Below is a small trained network, with its code and all its weights. Each question gives an input and a class and asks what happens when units are switched off, that is, made to give their printed mean instead of their output.

import numpy as np


def w(rows, s, z=0):
    codes = np.array(rows[::2]) - 128.0
    scale = np.full(codes.shape[1], s)
    scale[-1] = z or s
    return codes * scale


def f(y):
    return y / 2 * (1 + np.tanh(0.7978845608 * (y + 0.044715 * y**3)))


def log_softmax(a):
    a = a - a.max(-1, keepdims=True)
    return a - np.log(np.exp(a).sum(-1, keepdims=True))


def net(x, mask):
    res = np.array(x, float).reshape(1, 3) / 4 @ E
    y = f(res @ A[0][:, :-1].T + A[0][:, -1])
    res = res + np.where(mask, y, B[0][:, -1]) @ B[0][:, :-1]
    return log_softmax(res[-1] @ U[:, :-1].T + U[:, -1])


A, B = {}, {}
E = w([
[89,41,23,189,202,126,145,152,112,59,243],'x0',
[239,11,108,77,230,65,163,136,170,149,31],'x1',
[119,48,142,151,198,118,84,71,240,66,95],'x2',
],0.012)
A[0] = w([
[104,74,59,132,189,89,139,130,108,102,201,223],'neuron 1',
[60,130,121,164,59,152,134,133,79,102,166,198],'neuron 2',
[83,177,138,201,57,197,118,155,141,116,151,172],'neuron 3',
[99,180,150,138,83,180,133,170,93,165,171,156],'neuron 4',
[188,139,160,86,136,106,142,128,143,195,81,253],'neuron 5',
[84,227,126,147,47,153,73,165,85,144,197,199],'neuron 6',
[246,89,115,106,161,82,125,133,158,106,57,204],'neuron 7',
[200,127,232,86,75,92,109,103,144,139,52,141],'neuron 8',
[235,66,85,117,192,82,155,207,119,125,129,177],'neuron 9',
],0.012,0.0054)
B[0] = w([
[84,139,111,188,228,140,96,110,109,112,149,228],'neuron 1',
[138,169,67,136,196,100,35,138,155,162,120,207],'neuron 2',
[123,138,1,150,112,115,121,215,103,109,191,217],'neuron 3',
[174,153,90,147,110,126,128,195,193,202,127,201],'neuron 4',
[162,126,154,144,105,125,127,128,167,183,32,218],'neuron 5',
[158,151,34,89,188,130,157,223,177,156,147,246],'neuron 6',
[207,195,115,150,124,116,65,134,67,164,131,250],'neuron 7',
[81,140,221,151,117,172,136,138,215,126,50,231],'neuron 8',
[173,136,43,57,132,107,110,99,105,42,199,241],'neuron 9',
],0.011,0.024)
U = w([
[48,149,116,192,213,151,91,139,135,63,145,85],'0',
[131,164,233,131,86,153,108,78,109,124,95,156],'1',
[182,192,74,97,135,100,97,152,111,150,159,231],'2',
[46,104,142,95,86,125,126,92,100,159,187,4],'3',
[98,136,188,121,86,154,179,141,155,113,140,40],'4',
[142,135,87,115,153,128,105,80,73,1,248,183],'5',
],0.011,0.0026)

Each question gives the input, the list of numbers given to net, and the class t.
The units are the neurons (one row each of A and B). Each row of codes is followed by its name. A weight is (code - 128) times the scale printed after its matrix; where a second scale follows, it is the last column's (A, B and U).
mask holds one flag per neuron, in row order. A switched-off neuron (its flag False) gives its mean, the last column of its row in B, instead of its output. The means were averaged over made-up inputs and are rounded, as every weight is.
A unit's drop is (log p(t) with every unit on - log p(t) with that unit switched off) / (log p(t) with every unit on - log p(t) with every unit switched off).
The circuit of an input: a set's keep is (log p(t) with only the set's units on - log p(t) with every unit switched off) / (log p(t) with every unit on - log p(t) with every unit switched off). Starting from all 9 units, units are removed one at a time, each time the one whose removal leaves the highest keep (on an exact tie, the one counted first), for as long as the keep stays at least 0.8.
units of the circuit, in order: the units of the circuit, biggest drop first
unit that matters most: the unit with the biggest drop
top k neurons: the k neurons with the biggest drops, biggest first
drop when u is switched off: that unit's drop, to one decimal
input [-1,0,8], class 1: units of the circuit, in order => (neuron 6; neuron 3; neuron 9)
input [8,-4,-2], class 0: units of the circuit, in order => (neuron 1)
input [-8,0,-6], class 4: units of the circuit, in order => (neuron 8; neuron 7)
input [6,1,-6], class 5: units of the circuit, in order => (neuron 8; neuron 5; neuron 1)
input [-8,-5,5], class 4: units of the circuit, in order => (neuron 8; neuron 7; neuron 1)
input [6,-3,-2], class 0: top 2 neurons => (neuron 1; neuron 7)
input [6,-1,-4], class 0: top 2 neurons => (neuron 1; neuron 7)
input [7,-2,2], class 0: top 2 neurons => (neuron 1; neuron 9)
input [-4,8,-5], class 1: top 4 neurons => (neuron 8; neuron 6; neuron 3; neuron 5)
input [7,-3,-2], class 0: top 2 neurons => (neuron 1; neuron 7)
input [0,0,6], class 0: top 2 neurons => (neuron 9; neuron 6)
input [1,-3,4], class 0: top 2 neurons => (neuron 9; neuron 7)
input [8,-1,4], class 0: top 3 neurons => (neuron 1; neuron 7; neuron 3)
input [3,6,-4], class 5: unit that matters most => neuron 9
input [8,-2,1], class 0: drop when neuron 1 is switched off => 0.6
input [6,-3,1], class 0: drop when neuron 9 is switched off => 0.1
input [1,4,6], class 5: drop when neuron 4 is switched off => 0.2
